Here is a tiny trained network, its code and every weight. The questions are about switching its units off for an input and a class, where a switched-off unit gives its printed mean instead of its output.

import numpy as np


def w(rows, s, z=0):
    codes = np.array(rows[::2]) - 128.0
    scale = np.full(codes.shape[1], s)
    scale[-1] = z or s
    return codes * scale


def f(y):
    return np.maximum(y, 0)


def log_softmax(a):
    a = a - a.max(-1, keepdims=True)
    return a - np.log(np.exp(a).sum(-1, keepdims=True))


def net(x, mask):
    res = np.array(x, float).reshape(1, 8) / 4 @ E
    y = f(res @ A[0][:, :-1].T + A[0][:, -1])
    res = res + np.where(mask, y, B[0][:, -1]) @ B[0][:, :-1]
    return log_softmax(res[-1] @ U[:, :-1].T + U[:, -1])


A, B = {}, {}
E = w([
[111,131,130,102,139,142],'x0',
[147,111,140,175,129,122],'x1',
[98,111,160,111,173,168],'x2',
[89,194,252,142,86,90],'x3',
[132,134,119,125,118,120],'x4',
[108,126,139,110,151,148],'x5',
[72,213,81,238,110,206],'x6',
[255,207,145,98,176,181],'x7',
],0.0098)
A[0] = w([
[119,154,118,170,125,170,111],'n0',
[151,101,132,171,147,99,111],'n1',
[162,81,81,121,121,182,58],'n2',
[141,119,55,136,190,129,74],'n3',
[87,147,187,129,105,88,52],'n4',
[197,188,140,123,169,152,55],'n5',
[133,122,163,112,179,85,131],'n6',
[215,189,123,109,165,130,111],'n7',
[182,90,163,56,149,60,144],'n8',
[161,73,153,149,128,103,211],'n9',
[135,139,119,197,97,145,163],'n10',
[29,91,84,135,113,77,3],'n11',
[143,109,65,115,138,148,79],'n12',
[108,76,151,156,166,106,45],'n13',
[208,125,159,114,147,117,124],'n14',
[84,170,105,85,157,125,91],'n15',
[203,183,154,128,160,179,40],'n16',
[122,178,188,136,111,135,65],'n17',
[137,83,51,119,146,164,80],'n18',
[129,154,176,138,118,103,22],'n19',
[113,189,203,107,88,117,51],'n20',
[79,247,50,162,139,155,91],'n21',
[78,48,124,164,91,107,97],'n22',
[169,101,134,95,158,79,131],'n23',
[124,221,200,129,120,121,59],'n24',
[101,175,115,84,148,104,44],'n25',
[106,204,100,184,134,188,143],'n26',
],0.013,0.0025)
B[0] = w([
[135,93,98,99,105,207,184],'n0',
[108,133,133,122,161,169,156],'n1',
[165,146,177,220,150,111,187],'n2',
[212,144,150,181,91,108,191],'n3',
[153,166,159,177,155,125,190],'n4',
[62,170,82,90,183,74,219],'n5',
[121,100,132,160,99,147,176],'n6',
[37,162,96,104,185,64,231],'n7',
[93,2,167,99,21,175,245],'n8',
[112,112,109,130,101,139,186],'n9',
[83,113,144,123,113,127,189],'n10',
[108,149,90,74,195,39,233],'n11',
[230,148,145,178,137,120,183],'n12',
[141,135,95,102,137,124,167],'n13',
[101,125,83,109,140,126,204],'n14',
[147,149,124,122,125,139,153],'n15',
[75,167,92,87,184,97,227],'n16',
[168,158,165,151,126,139,187],'n17',
[192,179,217,206,148,113,205],'n18',
[186,118,142,170,143,131,165],'n19',
[189,119,151,211,153,126,202],'n20',
[102,70,137,127,67,156,239],'n21',
[81,184,83,89,200,93,228],'n22',
[127,94,133,136,86,194,201],'n23',
[158,146,180,159,134,118,215],'n24',
[176,134,84,149,119,113,144],'n25',
[126,45,61,89,19,183,234],'n26',
],0.0088,0.012)
U = w([
[63,10,111,77,66,201,108],'0',
[18,184,78,59,220,58,251],'1',
[216,176,204,204,156,119,8],'2',
],0.013,0.0024)

Each question gives the input, the list of numbers given to net, and the class t.
The units are the neurons (one row each of A and B). Each row of codes is followed by its name. A weight is (code - 128) times the scale printed after its matrix; where a second scale follows, it is the last column's (A, B and U).
mask holds one flag per neuron, in row order. A switched-off neuron (its flag False) gives its mean, the last column of its row in B, instead of its output. The means were averaged over made-up inputs and are rounded, as every weight is.
A unit's drop is (log p(t) with every unit on - log p(t) with that unit switched off) / (log p(t) with every unit on - log p(t) with every unit switched off).
The circuit of an input: a set's keep is (log p(t) with only the set's units on - log p(t) with every unit switched off) / (log p(t) with every unit on - log p(t) with every unit switched off). Starting from the 12 units with the biggest drops (on a tie, the unit counted first), units are removed one at a time, each time the one whose removal leaves the highest keep (on an exact tie, the one counted first), for as long as the keep stays at least 0.8.
circuit, biggest first: the units of the circuit, biggest drop first
k most important neurons: the k neurons with the biggest drops, biggest first
drop of u: that unit's drop, to one decimal
input [-5,6,-8,6,-2,-6,-4,7], class 1: circuit, biggest first -> (n7)
input [-2,-6,7,5,7,-5,5,1], class 0: 3 most important neurons -> (n26 n21 n18)
input [1,3,-8,4,0,7,6,-6], class 0: 4 most important neurons -> (n26 n21 n7 n5)
input [-6,3,4,-8,3,-1,7,-8], class 1: 2 most important neurons -> (n11 n22)
input [8,5,-3,-4,3,-2,4,5], class 1: 3 most important neurons -> (n8 n7 n5)
input [3,-2,6,0,4,-5,-7,7], class 0: 4 most important neurons -> (n8 n23 n11 n22)
input [4,-3,-7,4,-8,-5,5,4], class 0: 2 most important neurons -> (n26 n21)
input [5,-2,-3,-5,-3,-1,0,-4], class 2: 2 most important neurons -> (n18 n7)
input [-1,-3,-4,-2,-8,3,-4,4], class 0: 3 most important neurons -> (n8 n11 n22)
input [-1,-8,-4,-7,8,-4,-6,1], class 2: 2 most important neurons -> (n18 n12)
input [-7,3,8,4,-5,7,-2,-3], class 2: 3 most important neurons -> (n7 n5 n16)
input [0,6,8,7,4,-2,-1,8], class 1: drop of n16 -> 0.7
input [3,-2,4,-5,8,-1,0,-6], class 1: drop of n11 -> 0.4
input [0,4,4,0,3,-3,7,2], class 0: drop of n14 -> 0.0
input [3,8,-8,-6,-4,6,3,-5], class 2: circuit, biggest first -> (n18)
